Here is a tiny trained network, its code and every weight. The questions are about switching its units off for an input and a class, where a switched-off unit gives its printed mean instead of its output.

import numpy as np


def w(rows, s, z=0):
    codes = np.array(rows[::2]) - 128.0
    scale = np.full(codes.shape[1], s)
    scale[-1] = z or s
    return codes * scale


def f(y):
    return np.maximum(y, 0)


def log_softmax(a):
    a = a - a.max(-1, keepdims=True)
    return a - np.log(np.exp(a).sum(-1, keepdims=True))


def net(x, mask):
    res = np.array(x, float).reshape(1, 3) / 4 @ E
    y = f(res @ A[0][:, :-1].T + A[0][:, -1])
    res = res + np.where(mask, y, B[0][:, -1]) @ B[0][:, :-1]
    return log_softmax(res[-1] @ U[:, :-1].T + U[:, -1])


A, B = {}, {}
E = w([
[147,108,39,143,175,62],'x0',
[42,83,147,38,66,75],'x1',
[248,220,173,103,147,61],'x2',
],0.012)
A[0] = w([
[164,170,148,92,136,90,82],'neuron 1',
[158,122,146,227,74,180,154],'neuron 2',
[117,92,115,69,62,82,137],'neuron 3',
[109,77,103,153,101,150,48],'neuron 4',
[102,168,176,121,75,167,87],'neuron 5',
[103,130,127,134,36,83,119],'neuron 6',
[130,104,214,137,85,157,112],'neuron 7',
[175,202,176,62,110,52,68],'neuron 8',
[164,105,146,164,216,156,149],'neuron 9',
[148,57,119,150,139,97,102],'neuron 10',
[78,15,111,154,146,187,67],'neuron 11',
[120,79,123,112,168,199,82],'neuron 12',
[105,99,130,139,136,155,50],'neuron 13',
[116,68,146,121,70,59,137],'neuron 14',
[82,148,35,148,170,59,119],'neuron 15',
[85,158,105,141,127,163,43],'neuron 16',
[131,174,162,88,64,248,103],'neuron 17',
[109,119,142,33,134,62,124],'neuron 18',
[163,120,93,158,107,146,118],'neuron 19',
[123,117,102,133,148,102,107],'neuron 20',
[78,94,175,99,150,57,128],'neuron 21',
[105,108,130,127,105,187,73],'neuron 22',
[119,93,60,117,172,54,95],'neuron 23',
[92,105,90,164,98,136,4],'neuron 24',
[151,131,101,194,136,113,153],'neuron 25',
[127,33,89,120,138,167,67],'neuron 26',
[159,142,80,179,161,191,142],'neuron 27',
[175,76,51,151,75,68,106],'neuron 28',
],0.012,0.0022)
B[0] = w([
[192,54,208,62,151,101,194],'neuron 1',
[69,176,60,181,72,148,204],'neuron 2',
[147,170,63,170,52,193,204],'neuron 3',
[189,81,156,98,162,145,188],'neuron 4',
[59,174,122,97,181,88,187],'neuron 5',
[114,137,47,157,89,183,179],'neuron 6',
[8,254,122,48,187,17,190],'neuron 7',
[193,54,211,145,138,154,236],'neuron 8',
[161,172,81,172,62,138,216],'neuron 9',
[90,149,124,71,180,60,166],'neuron 10',
[196,58,216,116,102,125,254],'neuron 11',
[165,49,138,101,157,118,182],'neuron 12',
[125,100,190,160,171,173,166],'neuron 13',
[136,175,57,221,84,226,193],'neuron 14',
[46,226,145,68,189,73,221],'neuron 15',
[133,88,173,137,141,139,159],'neuron 16',
[60,221,89,65,218,83,214],'neuron 17',
[128,139,124,156,89,233,201],'neuron 18',
[140,180,68,135,121,174,170],'neuron 19',
[60,141,125,119,161,109,161],'neuron 20',
[144,137,35,189,64,172,190],'neuron 21',
[184,68,145,99,130,68,182],'neuron 22',
[60,131,112,114,179,38,212],'neuron 23',
[179,115,139,114,110,87,182],'neuron 24',
[120,167,100,169,125,164,198],'neuron 25',
[198,75,197,102,180,174,205],'neuron 26',
[145,163,71,200,51,179,232],'neuron 27',
[73,139,107,83,143,42,195],'neuron 28',
],0.0068,0.013)
U = w([
[126,145,81,190,61,192,193],'0',
[44,157,142,55,214,27,167],'1',
[238,29,246,92,161,111,2],'2',
],0.011,0.00098)

Each question gives the input, the list of numbers given to net, and the class t.
The units are the neurons (one row each of A and B). Each row of codes is followed by its name. A weight is (code - 128) times the scale printed after its matrix; where a second scale follows, it is the last column's (A, B and U).
mask holds one flag per neuron, in row order. A switched-off neuron (its flag False) gives its mean, the last column of its row in B, instead of its output. The means were averaged over made-up inputs and are rounded, as every weight is.
A unit's drop is (log p(t) with every unit on - log p(t) with that unit switched off) / (log p(t) with every unit on - log p(t) with every unit switched off).
unit that matters most: the unit with the biggest drop
k most important neurons: the k neurons with the biggest drops, biggest first
drop of u: that unit's drop, to one decimal
input [1,4,4], class 0: unit that matters most => neuron 11
input [-8,8,6], class 0: 4 most important neurons => [neuron 18; neuron 3; neuron 14; neuron 21]
input [-8,4,-7], class 1: 2 most important neurons => [neuron 7; neuron 17]
input [8,-6,2], class 1: 2 most important neurons => [neuron 15; neuron 23]
input [7,8,-1], class 0: 2 most important neurons => [neuron 14; neuron 3]
input [-6,0,-5], class 1: 2 most important neurons => [neuron 17; neuron 7]
input [-8,-6,-5], class 1: 2 most important neurons => [neuron 17; neuron 7]
input [-7,2,7], class 1: 4 most important neurons => [neuron 7; neuron 17; neuron 11; neuron 5]
input [4,2,5], class 2: drop of neuron 7 => 0.4
input [6,7,7], class 0: drop of neuron 14 => 0.3
input [8,-3,-6], class 1: drop of neuron 15 => 0.3
